Below are the code and all the weights of a small trained network. Each question names an input and a class and asks about switching units off, where a switched-off unit gives its printed mean instead of its output.

import numpy as np


def w(rows, s, z=0):
    codes = np.array(rows[::2]) - 128.0
    scale = np.full(codes.shape[1], s)
    scale[-1] = z or s
    return codes * scale


def norm(h):
    return h / np.sqrt((h * h).mean(-1, keepdims=True) + 1e-5)


def f(y):
    return np.maximum(y, 0)


def log_softmax(a):
    a = a - a.max(-1, keepdims=True)
    return a - np.log(np.exp(a).sum(-1, keepdims=True))


def net(x, mask):
    res = np.array(x, float).reshape(1, 3) / 4 @ E
    u = 0
    for l in range(3):
        y = f(norm(res) @ A[l][:, :-1].T + A[l][:, -1])
        res = res + np.where(mask[u : u + 10], y, B[l][:, -1]) @ B[l][:, :-1]
        u += 10
    return log_softmax(norm(res)[-1] @ U[:, :-1].T + U[:, -1])


A, B = {}, {}
E = w([
[90,129,222,147,152],'x0',
[168,60,168,140,3],'x1',
[166,92,122,224,137],'x2',
],0.0047)
A[0] = w([
[48,126,147,144,193,93],'L0N1',
[55,84,127,71,68,92],'L0N2',
[253,76,79,202,188,4],'L0N3',
[130,114,124,190,224,128],'L0N4',
[197,172,41,140,177,197],'L0N5',
[141,127,81,173,74,145],'L0N6',
[116,127,9,70,117,167],'L0N7',
[119,43,109,219,120,57],'L0N8',
[21,167,95,145,149,35],'L0N9',
[207,33,135,85,84,219],'L0N10',
],0.0052,0.0025)
B[0] = w([
[165,123,125,174,189,182],'L0N1',
[89,90,114,145,217,189],'L0N2',
[43,101,80,175,72,184],'L0N3',
[180,22,129,154,159,196],'L0N4',
[153,157,67,126,162,230],'L0N5',
[172,117,91,128,102,185],'L0N6',
[199,223,243,181,120,232],'L0N7',
[2,82,86,163,143,179],'L0N8',
[135,87,84,159,192,161],'L0N9',
[120,138,79,150,203,254],'L0N10',
],0.0044,0.0039)
A[1] = w([
[150,48,138,90,80,45],'L1N1',
[131,98,186,176,152,129],'L1N2',
[113,191,120,113,146,136],'L1N3',
[145,32,155,161,60,186],'L1N4',
[167,129,142,71,86,132],'L1N5',
[158,111,110,163,145,103],'L1N6',
[129,193,113,23,96,134],'L1N7',
[130,117,2,141,106,253],'L1N8',
[98,135,123,47,148,81],'L1N9',
[117,83,109,75,142,145],'L1N10',
],0.0085,0.0021)
B[1] = w([
[163,80,107,105,254,170],'L1N1',
[142,245,179,78,73,204],'L1N2',
[146,46,151,141,140,185],'L1N3',
[136,93,111,93,241,244],'L1N4',
[104,93,69,196,211,157],'L1N5',
[52,123,90,117,111,184],'L1N6',
[64,63,98,169,56,197],'L1N7',
[129,183,240,70,101,253],'L1N8',
[76,55,128,194,131,172],'L1N9',
[126,117,126,179,69,149],'L1N10',
],0.0048,0.0054)
A[2] = w([
[131,156,170,151,167,158],'L2N1',
[91,128,200,195,146,151],'L2N2',
[213,153,155,183,137,169],'L2N3',
[170,151,116,188,173,65],'L2N4',
[160,70,209,143,139,95],'L2N5',
[200,163,47,76,48,116],'L2N6',
[137,59,99,135,126,4],'L2N7',
[189,90,139,97,147,38],'L2N8',
[3,110,41,176,164,196],'L2N9',
[55,114,171,94,136,237],'L2N10',
],0.0073,0.0032)
B[2] = w([
[177,142,117,55,131,201],'L2N1',
[108,187,108,86,64,216],'L2N2',
[104,82,149,110,36,183],'L2N3',
[132,70,101,91,119,168],'L2N4',
[88,161,92,133,188,183],'L2N5',
[143,255,209,54,139,158],'L2N6',
[106,197,136,141,87,144],'L2N7',
[140,123,66,84,220,146],'L2N8',
[126,60,137,155,77,253],'L2N9',
[217,134,83,175,56,231],'L2N10',
],0.0066,0.0063)
U = w([
[104,26,80,177,28,253],'0',
[201,45,42,49,255,243],'1',
[153,223,182,39,90,252],'2',
[154,140,125,104,65,132],'3',
[60,165,177,209,198,3],'4',
[40,162,202,187,162,3],'5',
[20,162,170,174,210,3],'6',
[41,138,201,159,174,3],'7',
],0.0087,0.0048)

Each question gives the input, the list of numbers given to net, and the class t.
The units are the neurons (one row each of A and B). Each row of codes is followed by its name. A weight is (code - 128) times the scale printed after its matrix; where a second scale follows, it is the last column's (A, B and U).
mask holds one flag per neuron, layer by layer. A switched-off neuron (its flag False) gives its mean, the last column of its row in B, instead of its output. The means were averaged over made-up inputs and are rounded, as every weight is.
A unit's drop is (log p(t) with every unit on - log p(t) with that unit switched off) / (log p(t) with every unit on - log p(t) with every unit switched off).
The circuit of an input: a set's keep is (log p(t) with only the set's units on - log p(t) with every unit switched off) / (log p(t) with every unit on - log p(t) with every unit switched off). Starting from the 12 units with the biggest drops (on a tie, the unit counted first), units are removed one at a time, each time the one whose removal leaves the highest keep (on an exact tie, the one counted first), for as long as the keep stays at least 0.8.
circuit, biggest first: the units of the circuit, biggest drop first
unit that matters most: the unit with the biggest drop
k most important neurons: the k neurons with the biggest drops, biggest first
top k neurons in layer l: the k neurons of layer l with the biggest drops, biggest first
drop when u is switched off: that unit's drop, to one decimal
input [3,-3,3], class 3: circuit, biggest first => (L1N4 L2N1)
input [-5,-1,-2], class 2: circuit, biggest first => (L2N6 L1N4)
input [-8,7,-5], class 2: circuit, biggest first => (L2N6)
input [1,4,-2], class 1: 2 most important neurons => (L0N7 L0N5)
input [-7,-5,-8], class 0: circuit, biggest first => (L1N7 L1N9 L2N9)
input [4,-5,-4], class 1: 2 most important neurons => (L0N1 L1N7)
input [5,-7,-7], class 0: top 3 neurons in layer 1 => (L1N8 L1N9 L1N4)
input [-6,3,5], class 2: 4 most important neurons => (L1N8 L2N6 L0N6 L1N9)
input [5,-5,1], class 1: 2 most important neurons => (L1N8 L0N7)
input [7,7,-2], class 1: 4 most important neurons => (L1N4 L0N7 L1N1 L1N8)
input [5,-4,6], class 0: 3 most important neurons => (L1N8 L0N7 L0N4)
input [-6,-6,6], class 0: top 4 neurons in layer 1 => (L1N2 L1N4 L1N6 L1N1)
input [-3,0,-5], class 0: top 2 neurons in layer 1 => (L1N7 L1N8)
input [5,2,3], class 2: circuit, biggest first => (L1N2)
input [4,0,-4], class 0: 4 most important neurons => (L0N7 L1N8 L1N9 L0N4)
input [-8,-2,6], class 2: 2 most important neurons => (L1N8 L2N6)
input [-4,-1,-5], class 0: 2 most important neurons => (L1N7 L1N8)
input [-8,8,-2], class 1: top 2 neurons in layer 2 => (L2N8 L2N2)
input [0,-4,-4], class 0: 4 most important neurons => (L1N8 L1N4 L0N10 L2N9)
input [-1,4,2], class 1: unit that matters most => L1N4
input [-6,5,5], class 2: 2 most important neurons => (L1N8 L0N6)
input [6,-8,0], class 1: 2 most important neurons => (L1N8 L0N7)
input [-7,-1,-4], class 2: drop when L2N6 is switched off => 0.6
